Below is a small trained network, with its code and all its weights. Each question gives an input and a class and asks what happens when units are switched off, that is, made to give their printed mean instead of their output.

import numpy as np


def w(rows, s, z=0):
    codes = np.array(rows[::2]) - 128.0
    scale = np.full(codes.shape[1], s)
    scale[-1] = z or s
    return codes * scale


def norm(h):
    return h / np.sqrt((h * h).mean(-1, keepdims=True) + 1e-5)


def f(y):
    return np.maximum(y, 0)


def log_softmax(a):
    a = a - a.max(-1, keepdims=True)
    return a - np.log(np.exp(a).sum(-1, keepdims=True))


def net(x, mask):
    res = np.array(x, float).reshape(1, 3) / 4 @ E
    u = 0
    for l in range(3):
        y = f(norm(res) @ A[l][:, :-1].T + A[l][:, -1])
        res = res + np.where(mask[u : u + 5], y, B[l][:, -1]) @ B[l][:, :-1]
        u += 5
    return log_softmax(norm(res)[-1] @ U[:, :-1].T + U[:, -1])


A, B = {}, {}
E = w([
[33,151,63,122,59,86,162],'x0',
[112,131,150,139,125,129,121],'x1',
[141,99,87,244,92,168,103],'x2',
],0.011)
A[0] = w([
[127,124,116,134,120,127,138,4],'0.n0',
[209,116,167,161,169,151,109,93],'0.n1',
[80,146,144,1,121,113,123,86],'0.n2',
[191,124,197,47,183,137,123,192],'0.n3',
[124,140,193,94,148,124,113,82],'0.n4',
],0.021,0.0037)
B[0] = w([
[82,167,179,71,83,165,72,131],'0.n0',
[232,115,211,156,146,119,220,222],'0.n1',
[163,67,225,219,111,67,245,221],'0.n2',
[32,168,51,8,109,145,24,251],'0.n3',
[115,178,45,66,210,160,95,181],'0.n4',
],0.013,0.021)
A[1] = w([
[255,115,172,163,181,175,107,121],'1.n0',
[81,170,41,182,46,146,96,82],'1.n1',
[80,92,68,163,64,135,89,113],'1.n2',
[155,118,64,174,132,147,121,3],'1.n3',
[211,121,198,91,134,102,185,128],'1.n4',
],0.019,0.004)
B[1] = w([
[188,251,215,87,45,252,50,229],'1.n0',
[170,142,24,166,34,121,171,202],'1.n1',
[153,149,31,108,65,124,142,186],'1.n2',
[55,42,160,141,206,11,172,147],'1.n3',
[128,87,200,210,129,136,146,254],'1.n4',
],0.015,0.016)
A[2] = w([
[124,139,26,65,237,177,135,110],'2.n0',
[138,87,160,162,189,159,146,24],'2.n1',
[81,54,85,93,132,119,48,48],'2.n2',
[150,46,170,192,153,75,160,4],'2.n3',
[50,150,6,27,130,153,29,188],'2.n4',
],0.018,0.0012)
B[2] = w([
[58,100,140,131,130,89,73,196],'2.n0',
[115,147,110,70,117,88,139,156],'2.n1',
[140,152,110,129,165,131,93,163],'2.n2',
[90,112,136,122,176,79,176,177],'2.n3',
[73,115,132,143,174,99,3,255],'2.n4',
],0.022,0.02)
U = w([
[64,140,125,101,178,103,24,219],'0',
[140,145,5,146,62,108,163,205],'1',
[136,141,100,127,156,146,144,24],'2',
[89,105,188,149,159,52,227,180],'3',
[178,178,216,136,110,188,112,242],'4',
[146,120,101,102,148,151,147,3],'5',
],0.016,0.0051)

Each question gives the input, the list of numbers given to net, and the class t.
The units are the neurons (one row each of A and B). Each row of codes is followed by its name. A weight is (code - 128) times the scale printed after its matrix; where a second scale follows, it is the last column's (A, B and U).
mask holds one flag per neuron, layer by layer. A switched-off neuron (its flag False) gives its mean, the last column of its row in B, instead of its output. The means were averaged over made-up inputs and are rounded, as every weight is.
A unit's drop is (log p(t) with every unit on - log p(t) with that unit switched off) / (log p(t) with every unit on - log p(t) with every unit switched off).
The circuit of an input: a set's keep is (log p(t) with only the set's units on - log p(t) with every unit switched off) / (log p(t) with every unit on - log p(t) with every unit switched off). Starting from the 12 units with the biggest drops (on a tie, the unit counted first), units are removed one at a time, each time the one whose removal leaves the highest keep (on an exact tie, the one counted first), for as long as the keep stays at least 0.8.
circuit, biggest first: the units of the circuit, biggest drop first
unit that matters most: the unit with the biggest drop
top k neurons: the k neurons with the biggest drops, biggest first
k most important neurons of layer l: the k neurons of layer l with the biggest drops, biggest first
drop of u: that unit's drop, to one decimal
input [4,6,5], class 1: top 4 neurons => [0.n1 0.n2 0.n3 1.n1]
input [5,1,6], class 1: circuit, biggest first => [0.n1 1.n1]
input [-1,-8,5], class 4: unit that matters most => 0.n3
input [3,0,3], class 1: circuit, biggest first => [0.n1 0.n2 0.n3 1.n1]
input [0,-6,6], class 4: top 2 neurons => [0.n3 1.n0]
input [8,-4,6], class 1: 2 most important neurons of layer 0 => [0.n1 0.n3]
input [-5,8,1], class 4: drop of 0.n1 => 1.8
input [3,7,2], class 1: drop of 0.n3 => 0.4
input [1,-6,2], class 1: drop of 0.n1 => 1.1
input [2,-3,3], class 1: top 2 neurons => [0.n1 0.n2]
input [-4,8,5], class 4: drop of 1.n0 => 0.4
input [-1,-4,8], class 4: top 2 neurons => [0.n3 1.n0]
input [4,-2,8], class 1: top 2 neurons => [0.n1 0.n2]
input [5,2,0], class 3: unit that matters most => 0.n3
input [-8,-6,1], class 4: top 2 neurons => [0.n1 2.n4]
